B =
[[ 76  77  78 180 144 180 166  77 154 116  79  76 183  77 152]
 [179 179 178  76 110  75  90 180 101 138 178 179  73 179 102]
 [176 174  88  83 177  83 178  87 175 185  89 176  82 177 177]
 [182 180 176  73 123  73  99 177 112 146 176 182  71 182 116]
 [ 87  84 169  87 161  88 150 171 160 168 168  88  89  89 151]
 [ 82  82 175  94 129  96 119 177 129 155 174  83  98  83 118]
 [179 179  89  82 176  83 177  89 174 181  89 179  81 180 175]
 [141 150 163 168  74 167  77 163  77  69 163 137 161 130  74]
 [162 165 181 104  79  98  79 182  81  85 182 161  92 158  76]]
Indices start at 1.
Report the entry in row 1 and column 1.
A: 76
The entry in the bottom-left corner -> 162
The entry in row 3 and column 1: 176
The entry in the bottom-right corner is 76
Report the entry in the top-right corner.
A: 152
Report the entry directly below 154.
A: 101
The entry directly above 171: 177
Report the entry at row 3, column 2.
A: 174
Report the smallest entry.
A: 69
The top entry of the column that holds the smallest entry: 116
The entry directly below the centre entry is 177
Report the entry at row 2, column 3.
A: 178
The entry in row 2 and column 2: 179
The entry just left of 130 is 161
The entry just right of the smallest entry is 163
The entry at row 1, column 2: 77
The entry just left of 123 -> 73
Report the entry directly below the smallest entry.
A: 85
The entry just left of the largest entry: 175
Report the entry just left of the smallest entry.
A: 77
Report the largest entry.
A: 185
The entry in row 1 and column 3 -> 78
Report the entry directly below 183.
A: 73
Report the median entry.
A: 138
Report the centre entry.
A: 171
Report the entry just left of the centre entry.
A: 150
Report the entry at row 2, column 1.
A: 179
Report the entry at row 3, column 3.
A: 88
Report the entry just right of the centre entry.
A: 160

Questions about the grid below. Indices start at 1.
1) Find the entry in row 1 and column 1.
2) Find the top-right entry.
3) Find the entry in the bottom-right corner.
4) Find the entry at row 3, column 3.
5) Find the entry at row 3, column 1.
6) Find the entry just left of 188.
7) Find the entry at row 1, column 3.
8) Find the entry at row 2, column 1.
[[129, 171, 171, 170, 171, 130, 129, 136, 129, 136, 130, 134, 138],
[139, 130, 130, 131, 130, 128, 138, 148, 138, 149, 128, 148, 146],
[150, 105, 105, 106, 105, 131, 148, 147, 150, 150, 131, 149, 142],
[82, 193, 192, 191, 192, 186, 84, 122, 82, 105, 188, 115, 147],
[111, 138, 138, 138, 138, 175, 111, 130, 111, 120, 177, 127, 144],
[102, 179, 178, 178, 178, 172, 103, 123, 102, 112, 173, 118, 139],
[156, 126, 125, 126, 125, 101, 154, 156, 156, 165, 101, 159, 145],
[200, 94, 94, 94, 95, 85, 198, 145, 200, 165, 84, 153, 118],
[113, 110, 109, 112, 110, 164, 112, 149, 113, 141, 166, 147, 160]]
1) 129
2) 138
3) 160
4) 105
5) 150
6) 105
7) 171
8) 139
